The symbols move the objects like this.
m: kom->ras, fov->bol, vup->buf, veg->vif, rul->sev, tud->per, zot->dom, kag->zes, pep->kug, dol->lig, buk->kof, kes->vav, mar->fos, bem->nen, vid->geb, mut->pab, kof->lon, ran->seg, kug->vok, tak->vez, sef->pep, buv->tas, nik->vin, ras->tig, zez->ped, pab->vel, faf->vup, tas->zup, gur->zon, seg->buk, ref->kab, faz->nid, bir->riz, nen->dol, nef->giz, tof->rek, riv->fav, daf->fov, vob->ker, dom->gur, vel->kom, vok->ruf, kov->bam, vif->bem, tun->faf, fav->kes, nes->vip, lir->gil, ruf->vid, rek->nik, bol->vib, vav->kiv, bib->veg, per->faz, luf->mar, ker->nef, kem->fam, giz->kov, bif->rov, tig->bof, fam->ran, ped->luf, vib->sis, buf->bip, bof->nes, lig->vam, kab->mun, vez->mut, bam->lir, vin->tun, zup->tud, zes->rul, geb->buv, vam->rem, riz->daf, rem->ruk, kiv->sef, lon->mek, vip->rin, gil->tak, fos->riv, sis->bib, mun->zez, nid->kag, rov->tof, zon->vob, mek->bir, rin->kem, sev->bif, ruk->ref, bip->zot
p: kom->vel, fov->daf, vup->faf, veg->bib, rul->zes, tud->zup, zot->bip, kag->nid, pep->sef, dol->nen, buk->seg, kes->fav, mar->luf, bem->vif, vid->ruf, mut->vez, kof->buk, ran->fam, kug->pep, tak->gil, sef->kiv, buv->geb, nik->rek, ras->kom, zez->mun, pab->mut, faf->tun, tas->buv, gur->dom, seg->ran, ref->ruk, faz->per, bir->mek, nen->bem, nef->ker, tof->rov, riv->fos, daf->riz, vob->zon, dom->zot, vel->pab, vok->kug, kov->giz, vif->veg, tun->vin, fav->riv, nes->bof, lir->bam, ruf->vok, rek->tof, bol->fov, vav->kes, bib->sis, per->tud, luf->ped, ker->vob, kem->rin, giz->nef, bif->sev, tig->ras, fam->kem, ped->zez, vib->bol, buf->vup, bof->tig, lig->dol, kab->ref, vez->tak, bam->kov, vin->nik, zup->tas, zes->kag, geb->vid, vam->lig, riz->bir, rem->vam, kiv->vav, lon->kof, vip->nes, gil->lir, fos->mar, sis->vib, mun->kab, nid->faz, rov->bif, zon->gur, mek->lon, rin->vip, sev->rul, ruk->rem, bip->buf
d: kom->vez, fov->mek, vup->nik, veg->bol, rul->faz, tud->geb, zot->faf, kag->tud, pep->kes, dol->veg, buk->kem, kes->mar, mar->mun, bem->sis, vid->pep, mut->lir, kof->fam, ran->vip, kug->vav, tak->kov, sef->fav, buv->vok, nik->bif, ras->mut, zez->ruk, pab->gil, faf->rek, tas->ruf, gur->buf, seg->rin, ref->lig, faz->tas, bir->buk, nen->bib, nef->gur, tof->rul, riv->ped, daf->lon, vob->zot, dom->vup, vel->tak, vok->kiv, kov->vob, vif->vib, tun->tof, fav->luf, nes->kom, lir->nef, ruf->sef, rek->sev, bol->bir, vav->fos, bib->fov, per->buv, luf->kab, ker->dom, kem->bof, giz->zon, bif->kag, tig->pab, fam->nes, ped->ref, vib->riz, buf->vin, bof->vel, lig->vif, kab->vam, vez->bam, bam->ker, vin->rov, zup->vid, zes->per, geb->kug, vam->bem, riz->kof, rem->nen, kiv->riv, lon->ran, vip->ras, gil->giz, fos->zez, sis->daf, mun->rem, nid->zup, rov->zes, zon->bip, mek->seg, rin->tig, sev->nid, ruk->dol, bip->tun
i: kom->lir, fov->buk, vup->rov, veg->riz, rul->zup, tud->vok, zot->nik, kag->buv, pep->fos, dol->vib, buk->nes, kes->zez, mar->ruk, bem->fov, vid->vav, mut->giz, kof->vip, ran->tig, kug->riv, tak->ker, sef->mar, buv->sef, nik->zes, ras->gil, zez->lig, pab->kov, faf->bif, tas->pep, gur->tun, seg->bof, ref->bem, faz->vid, bir->fam, nen->bol, nef->bip, tof->nid, riv->kab, daf->seg, vob->vup, dom->vin, vel->bam, vok->fav, kov->dom, vif->daf, tun->sev, fav->mun, nes->mut, lir->zon, ruf->kes, rek->kag, bol->kof, vav->ped, bib->bir, per->ruf, luf->rem, ker->buf, kem->kom, giz->zot, bif->per, tig->tak, fam->ras, ped->vam, vib->lon, buf->tof, bof->vez, lig->sis, kab->nen, vez->nef, bam->gur, vin->rul, zup->kug, zes->tas, geb->kiv, vam->bib, riz->ran, rem->veg, kiv->luf, lon->rin, vip->pab, gil->vob, fos->ref, sis->mek, mun->dol, nid->geb, rov->faz, zon->faf, mek->kem, rin->vel, sev->tud, ruk->vif, bip->rek

In the rows, 455 stands for zero.

The rows follow the links: the fewer symbols apart two objects are, the more alike their rows tend to be.

Each row is also shifted at random along 7 hidden directions that mean nothing.

Some objects, each with a row of numbers:
ker	569,467,442,510,488,507,466,416,533,460,545,425,439,411,402,497,522,355,374,421,420,399,438,493,439,582,525,511,507,468,456,428,447,332,496,371,430,571,410,593,462,484,381,403,457,454,395,395,350,420,422,422,393,455,390,401,383,482,445,525,497,434,482
daf	871,294,355,384,540,498,507,456,423,431,473,433,536,217,366,445,525,513,460,411,500,441,492,500,458,376,556,473,489,446,444,682,409,527,429,485,387,406,486,481,360,499,503,378,425,462,556,534,419,687,398,416,554,550,514,406,476,477,501,440,455,415,527
fov	872,501,511,482,448,470,496,433,384,383,474,439,483,567,596,434,399,374,483,544,493,605,513,485,474,432,397,464,438,451,459,343,427,503,419,354,551,355,536,423,473,459,459,448,579,442,441,486,516,423,382,408,459,436,450,469,480,409,422,403,460,424,465
nef	333,490,374,424,368,463,410,515,541,497,516,392,413,540,350,486,536,433,388,448,501,442,612,439,354,507,496,487,484,362,369,609,390,375,479,446,541,486,451,535,404,479,409,423,388,510,378,415,378,469,480,412,372,503,461,406,431,389,433,481,506,447,450
vav	760,390,483,391,412,417,536,456,399,489,395,514,448,462,412,425,399,489,530,383,454,434,490,414,435,344,485,439,403,504,472,440,416,541,342,560,489,441,425,482,425,453,525,528,345,408,507,437,531,469,491,464,560,451,516,482,557,436,528,478,422,507,404
bib	367,453,430,469,501,418,347,528,407,414,486,423,494,407,530,409,447,460,477,555,468,549,536,429,460,433,416,404,433,391,437,569,453,481,500,389,447,363,527,353,447,406,466,416,557,468,503,538,453,556,401,495,379,463,477,481,458,437,454,362,430,428,443
faf	450,520,478,458,365,475,502,407,533,472,407,448,419,601,415,511,475,545,409,353,462,372,320,446,453,481,442,455,465,507,444,365,511,379,482,585,517,529,348,432,460,464,439,497,334,513,382,373,448,349,533,424,525,446,416,431,462,494,414,527,505,505,440
vup	577,494,454,484,426,515,553,447,430,510,286,394,380,578,525,411,393,329,467,490,382,517,575,540,398,387,469,456,469,328,388,269,433,524,395,498,478,357,633,403,567,546,373,521,431,392,382,410,498,366,531,386,363,490,380,411,425,348,411,461,441,474,501
tud	403,492,495,497,361,401,472,480,423,506,370,475,426,509,515,440,421,549,489,388,408,449,308,403,431,400,440,382,411,441,479,441,541,486,504,547,457,443,421,339,506,393,447,526,401,497,449,394,520,391,533,491,438,428,433,509,516,445,464,508,449,540,421
mek	1013,394,388,450,525,480,424,495,461,394,397,368,528,385,457,434,495,564,412,403,466,478,446,468,475,388,476,377,471,421,385,558,495,434,512,579,463,371,470,273,424,447,454,423,388,496,509,511,393,661,439,425,516,532,429,398,486,504,431,403,470,472,465
bof	616,461,423,510,515,520,456,442,458,418,491,383,470,402,511,453,488,368,404,516,442,521,487,538,456,501,473,486,506,389,433,459,449,434,501,350,433,418,550,451,483,497,392,387,552,460,435,478,403,490,395,402,374,489,403,407,383,435,409,433,478,405,530
vel	772,492,490,427,424,547,591,318,505,398,509,456,474,552,427,538,493,461,409,410,537,432,346,529,500,511,440,558,508,579,481,325,442,415,422,446,543,516,380,564,409,528,470,421,444,486,389,432,458,369,422,353,612,455,443,396,432,501,398,499,526,417,520
riz	191,456,429,417,477,461,416,464,414,417,541,453,490,422,495,449,463,403,478,594,529,554,569,486,468,464,414,512,467,408,456,555,385,518,441,296,459,385,544,503,423,475,485,383,611,458,469,547,482,493,379,447,421,471,516,467,419,408,437,369,446,368,504
tun	179,435,405,489,473,461,419,472,520,512,439,428,425,348,383,469,514,478,405,392,399,352,382,460,428,507,517,444,489,416,439,526,507,388,537,498,356,532,424,462,481,451,401,440,393,478,441,410,374,468,499,476,386,477,408,425,402,486,457,514,468,475,474
tig	4,509,421,339,471,502,405,412,560,399,416,432,473,599,375,507,471,557,393,499,562,407,498,490,532,465,343,490,498,511,387,407,425,405,436,557,527,455,428,412,392,519,499,435,413,487,415,518,432,450,488,419,587,487,485,388,387,506,363,362,480,395,474
rek	236,529,458,466,434,412,319,507,598,466,366,422,414,608,375,475,463,584,367,345,417,319,387,363,467,503,407,342,435,492,381,375,542,261,533,691,498,548,309,297,475,396,427,528,254,492,416,383,356,431,569,505,464,439,389,427,449,551,420,469,473,545,332
vid	378,509,562,452,503,427,446,441,446,455,296,506,412,619,502,412,312,414,500,466,381,433,487,434,524,409,364,388,392,537,454,97,469,457,353,585,471,446,455,362,548,454,473,588,394,327,451,433,510,332,523,500,495,384,425,484,472,480,457,411,385,501,353
mun	856,440,512,446,373,371,451,449,448,431,619,541,495,456,410,493,483,537,478,347,519,421,330,332,448,502,472,448,399,602,541,562,466,387,459,427,539,568,232,564,353,343,528,450,409,518,494,408,461,457,402,495,564,385,513,521,574,517,532,523,485,495,357
sev	685,375,444,434,345,460,629,399,439,554,545,521,423,335,337,499,520,425,487,321,456,366,375,458,359,469,610,559,470,489,528,585,418,497,401,405,426,574,374,720,401,487,461,444,374,471,441,352,479,399,465,418,490,464,497,464,506,412,544,625,488,482,499
zot	483,469,381,481,428,471,419,528,507,510,412,364,396,489,418,441,493,394,398,442,405,452,593,462,358,467,517,432,473,313,360,512,439,399,489,489,468,442,527,430,493,483,365,461,383,462,399,403,373,481,509,426,312,511,398,400,422,397,440,480,471,481,453
nid	368,334,415,414,488,478,574,442,398,562,370,501,409,285,371,418,430,354,523,431,384,403,555,509,400,375,572,509,462,407,468,464,383,590,334,464,330,453,553,589,478,544,453,486,403,344,491,435,498,460,494,452,432,494,484,449,451,386,533,511,395,451,508
rul	511,450,450,595,390,412,455,498,422,537,545,450,408,313,494,449,506,389,451,396,356,442,341,417,352,533,565,444,449,369,511,593,523,422,572,325,370,528,435,524,510,386,362,432,494,494,439,352,423,419,444,497,259,433,393,505,462,412,510,583,468,507,464
kug	751,556,567,584,385,367,408,513,399,459,476,468,412,594,602,412,373,377,498,451,368,536,430,354,411,490,426,364,372,447,492,311,507,404,488,395,526,455,424,395,546,334,407,535,495,440,430,370,483,334,453,514,318,353,396,539,525,423,480,487,439,537,330
kiv	605,484,513,569,359,356,428,514,373,489,577,499,436,415,564,428,448,401,510,449,409,523,385,358,377,499,491,421,392,417,538,556,498,456,528,290,458,477,414,495,487,332,422,460,553,488,467,389,490,397,412,524,306,379,447,565,529,404,523,523,452,505,395
tak	572,473,411,534,495,510,446,462,472,448,495,371,439,405,497,453,505,330,397,502,410,507,512,529,419,523,506,484,507,348,420,477,451,411,524,334,421,441,559,483,502,494,356,398,536,457,407,443,380,472,412,407,307,490,379,406,373,413,413,463,486,419,522
buv	505,412,452,501,467,392,390,514,461,501,409,469,444,357,420,428,461,537,452,349,371,362,353,371,437,440,498,354,422,462,463,509,538,402,519,575,382,508,372,361,476,368,444,498,348,459,509,409,413,510,508,531,428,442,426,486,503,511,513,500,432,541,379

Start here and follow the symbols in turn, left to right. Where do you end up?
Answers are names.
496,518,447,414,429,501,449,401,546,390,461,417,484,592,421,516,502,570,379,421,544,421,373,474,505,492,394,469,495,527,418,419,485,363,492,547,550,485,367,402,403,478,469,432,401,538,403,464,417,449,463,398,581,474,443,399,432,525,368,433,520,442,467
m i d d d m i m: tun
631,439,457,440,503,514,513,392,547,473,416,451,421,475,336,489,468,402,396,363,410,333,453,494,466,506,509,489,492,531,427,291,435,356,401,546,444,569,386,556,466,524,422,485,326,396,412,391,378,414,490,416,511,459,404,384,416,507,450,518,471,470,451
p i p p d d p d p: vok
665,389,420,494,503,461,455,494,488,529,443,434,402,346,360,432,474,319,427,387,340,373,559,453,381,492,588,447,459,407,425,444,422,387,425,465,379,538,461,567,492,475,380,477,353,369,454,377,354,481,476,462,340,473,404,422,435,437,523,533,434,490,421
i m i d d p: kes
462,428,483,408,388,424,523,457,435,526,429,522,403,506,390,441,404,394,513,421,441,418,552,418,398,413,497,480,411,470,461,403,386,509,335,483,488,489,442,579,450,475,481,528,377,388,448,401,504,382,499,465,468,429,498,482,509,393,516,505,424,486,405
d i d p i p d d i: bir
638,477,415,457,455,539,518,417,472,426,340,372,470,509,501,464,476,535,410,443,474,489,385,542,480,395,430,447,509,401,397,428,510,488,500,562,481,365,533,298,482,519,425,444,426,512,418,474,457,494,494,368,509,526,407,385,424,457,365,429,489,452,544
p p p d m d d d: vup
508,450,445,473,491,453,410,476,408,396,466,427,508,412,548,433,452,496,464,522,485,543,438,467,491,427,409,423,460,426,457,522,483,496,509,409,449,366,512,337,449,424,470,412,554,488,499,529,475,537,402,459,451,469,469,472,455,461,429,382,450,429,480
d m i i d m: vel
481,477,395,548,422,386,322,623,478,546,404,365,369,481,455,385,458,368,422,445,331,474,656,377,307,464,529,344,419,245,346,551,461,373,520,491,451,432,533,364,535,401,339,499,372,436,427,377,358,503,524,501,182,477,378,455,459,362,483,478,434,534,366
p i i m m d d m i: ped
345,473,458,431,268,452,606,429,417,562,506,496,381,524,425,481,466,367,509,447,487,479,514,466,329,446,524,567,453,390,489,528,377,546,385,346,515,476,488,672,443,507,443,468,456,478,373,367,542,307,489,407,401,453,499,488,486,311,483,563,483,456,503
i d m d d m p m d: kiv
394,498,475,520,381,364,384,563,410,513,409,448,400,514,534,391,407,436,495,463,378,508,507,368,377,421,452,358,388,347,436,482,490,469,499,468,468,406,494,347,525,367,415,522,444,452,455,403,481,428,508,520,302,425,428,520,511,384,485,462,422,531,371
m p p d p d p i m: mun
546,416,466,425,404,438,550,476,381,534,332,486,402,478,455,404,377,399,541,444,406,474,563,457,389,331,499,447,414,397,448,397,408,587,339,519,450,388,549,464,496,491,463,539,387,377,466,424,546,418,523,450,439,461,477,481,514,361,505,479,407,498,445
i i p i m m: kab
425,420,372,432,576,512,382,464,522,405,415,376,506,371,401,468,510,524,375,460,471,413,462,504,512,458,447,430,511,442,384,511,479,396,513,541,406,435,473,346,431,489,445,403,425,471,482,528,359,602,447,436,493,524,429,377,393,533,401,389,465,420,498
p p m d i d d i p: vin
297,402,423,553,534,539,552,398,413,507,431,426,425,228,504,449,485,311,444,482,346,453,373,592,437,492,549,530,526,368,504,435,485,530,494,312,257,464,607,543,558,540,362,401,571,406,436,433,443,420,428,421,321,486,379,429,346,416,451,522,442,413,609
p p p i m m p m p: rov
210,521,509,452,482,551,549,320,505,430,337,457,436,575,488,502,424,480,417,450,453,401,295,561,553,468,373,501,503,545,464,165,507,452,439,537,446,480,461,412,522,545,445,486,445,441,385,441,491,302,509,398,566,443,393,406,375,514,358,455,472,437,528
d i d p i d: vid
355,444,373,454,466,478,403,504,537,504,424,386,413,432,352,462,514,446,385,417,422,386,546,465,399,487,524,444,487,372,372,533,444,374,488,523,432,488,467,452,458,491,396,444,355,465,421,422,349,511,501,438,378,509,414,390,405,446,450,478,474,465,457
p i p m i d p m p: tud
400,591,468,437,279,471,487,411,500,412,512,419,462,709,505,532,501,583,405,461,591,518,350,457,446,490,359,496,477,464,441,496,487,417,530,446,640,440,394,411,404,446,465,425,476,613,348,434,499,352,466,380,522,455,461,447,468,438,347,459,554,446,482
d m p p d p i p: bip
499,369,450,407,585,472,467,465,478,509,298,477,402,400,340,403,378,341,476,410,344,345,624,471,464,397,516,423,440,473,404,253,395,457,302,607,371,488,493,488,507,526,450,550,302,274,491,434,420,476,526,476,471,466,436,413,439,469,521,456,374,488,394
i i m m d m i: zez
387,375,469,419,455,428,530,437,393,516,448,543,439,333,408,436,424,420,536,424,429,408,459,444,435,408,516,489,433,486,521,477,413,558,363,438,380,483,450,575,444,469,501,484,439,389,506,441,523,433,465,488,485,438,519,501,493,430,538,501,409,463,456
m i i p i m m: vam
